Below is a small trained network, with its code and all its weights. Each question gives an input and a class and asks what happens when units are switched off, that is, made to give their printed mean instead of their output.

import numpy as np


def w(rows, s, z=0):
    codes = np.array(rows[::2]) - 128.0
    scale = np.full(codes.shape[1], s)
    scale[-1] = z or s
    return codes * scale


def norm(h):
    return h / np.sqrt((h * h).mean(-1, keepdims=True) + 1e-5)


def f(y):
    return np.maximum(y, 0)


def log_softmax(a):
    a = a - a.max(-1, keepdims=True)
    return a - np.log(np.exp(a).sum(-1, keepdims=True))


def net(x, mask):
    res = np.array(x, float).reshape(1, 8) / 4 @ E
    u = 0
    for l in range(2):
        y = f(norm(res) @ A[l][:, :-1].T + A[l][:, -1])
        res = res + np.where(mask[u : u + 13], y, B[l][:, -1]) @ B[l][:, :-1]
        u += 13
    return log_softmax(norm(res)[-1] @ U[:, :-1].T + U[:, -1])


A, B = {}, {}
E = w([
[19,121,213,82],'x0',
[194,139,150,200],'x1',
[91,34,80,98],'x2',
[76,186,51,130],'x3',
[192,35,205,4],'x4',
[179,169,58,105],'x5',
[167,51,138,146],'x6',
[162,175,145,53],'x7',
],0.0019)
A[0] = w([
[153,232,124,115,122],'L0N0',
[184,169,57,173,86],'L0N1',
[155,95,144,96,104],'L0N2',
[124,151,202,254,7],'L0N3',
[183,112,199,140,181],'L0N4',
[106,131,149,217,68],'L0N5',
[176,33,26,137,4],'L0N6',
[175,47,23,154,31],'L0N7',
[147,207,71,111,35],'L0N8',
[127,24,86,153,80],'L0N9',
[156,127,52,90,131],'L0N10',
[69,148,124,132,71],'L0N11',
[73,131,106,152,124],'L0N12',
],0.005,0.0026)
B[0] = w([
[104,135,27,134,240],'L0N0',
[110,186,137,56,236],'L0N1',
[180,126,140,131,183],'L0N2',
[170,127,138,233,192],'L0N3',
[142,152,75,82,252],'L0N4',
[176,75,190,172,182],'L0N5',
[251,41,70,162,189],'L0N6',
[254,28,113,135,197],'L0N7',
[152,201,25,130,191],'L0N8',
[200,135,91,129,202],'L0N9',
[166,149,108,174,203],'L0N10',
[121,66,148,124,164],'L0N11',
[93,57,183,86,193],'L0N12',
],0.0044,0.0021)
A[1] = w([
[93,108,174,49,249],'L1N0',
[153,175,171,245,27],'L1N1',
[94,101,78,195,118],'L1N2',
[36,137,149,105,113],'L1N3',
[200,158,111,156,131],'L1N4',
[38,121,136,114,66],'L1N5',
[176,128,161,57,159],'L1N6',
[128,47,190,143,221],'L1N7',
[70,171,169,245,98],'L1N8',
[105,187,63,95,133],'L1N9',
[147,179,152,255,73],'L1N10',
[176,149,210,55,55],'L1N11',
[34,59,160,145,131],'L1N12',
],0.0058,0.0018)
B[1] = w([
[129,160,229,81,254],'L1N0',
[14,32,199,227,195],'L1N1',
[52,81,146,66,194],'L1N2',
[176,206,181,142,190],'L1N3',
[45,206,162,162,238],'L1N4',
[91,248,170,99,175],'L1N5',
[98,23,129,133,239],'L1N6',
[67,199,67,92,253],'L1N7',
[201,92,171,165,207],'L1N8',
[170,200,50,182,235],'L1N9',
[61,41,170,198,216],'L1N10',
[41,22,152,42,207],'L1N11',
[96,252,78,103,203],'L1N12',
],0.0045,0.0027)
U = w([
[101,211,64,200,169],'0',
[48,100,121,112,87],'1',
[46,65,208,253,250],'2',
[138,93,155,114,1],'3',
[70,39,220,14,216],'4',
[51,214,217,70,183],'5',
[165,193,68,117,149],'6',
[216,42,86,159,242],'7',
],0.0072,0.0042)

Each question gives the input, the list of numbers given to net, and the class t.
The units are the neurons (one row each of A and B). Each row of codes is followed by its name. A weight is (code - 128) times the scale printed after its matrix; where a second scale follows, it is the last column's (A, B and U).
mask holds one flag per neuron, layer by layer. A switched-off neuron (its flag False) gives its mean, the last column of its row in B, instead of its output. The means were averaged over made-up inputs and are rounded, as every weight is.
A unit's drop is (log p(t) with every unit on - log p(t) with that unit switched off) / (log p(t) with every unit on - log p(t) with every unit switched off).
The circuit of an input: a set's keep is (log p(t) with only the set's units on - log p(t) with every unit switched off) / (log p(t) with every unit on - log p(t) with every unit switched off). Starting from the 12 units with the biggest drops (on a tie, the unit counted first), units are removed one at a time, each time the one whose removal leaves the highest keep (on an exact tie, the one counted first), for as long as the keep stays at least 0.8.
circuit, biggest first: the units of the circuit, biggest drop first
unit that matters most: the unit with the biggest drop
k most important neurons: the k neurons with the biggest drops, biggest first
top k neurons in layer l: the k neurons of layer l with the biggest drops, biggest first
drop when u is switched off: that unit's drop, to one decimal
input [-8,1,-8,-4,0,-1,3,0], class 2: top 2 neurons in layer 0 => (L0N8 L0N3)
input [-7,3,-2,0,-5,3,0,-3], class 2: circuit, biggest first => (L1N10 L1N1)
input [0,8,-7,5,-2,6,-1,-5], class 2: circuit, biggest first => (L1N1)
input [2,6,-1,3,3,-3,-8,5], class 6: 2 most important neurons => (L0N0 L1N9)
input [-6,4,0,2,-8,0,-6,-4], class 2: circuit, biggest first => (L1N10 L1N1)
input [-4,-3,8,2,-6,2,4,-4], class 7: circuit, biggest first => (L0N7 L0N6)
input [7,3,2,-4,-2,6,-5,6], class 6: circuit, biggest first => (L0N0 L1N9)
input [-5,2,-8,-7,-1,7,3,-7], class 2: circuit, biggest first => (L1N1 L1N10)
input [-4,5,-2,-1,-5,-6,-6,4], class 2: top 2 neurons in layer 0 => (L0N3 L0N5)
input [4,1,1,2,6,-1,-3,-6], class 5: top 2 neurons in layer 0 => (L0N7 L0N6)
input [-7,1,-8,-7,8,-3,-3,-5], class 4: drop when L1N11 is switched off => 0.3
input [4,5,1,0,3,6,-8,0], class 6: drop when L1N10 is switched off => 0.1
input [8,-1,4,1,-3,-5,3,0], class 5: drop when L0N0 is switched off => 0.0
input [-4,-5,8,3,1,-2,-6,-3], class 7: drop when L0N6 is switched off => 0.2
input [-7,-7,6,-4,3,-4,-1,5], class 7: unit that matters most => L0N6
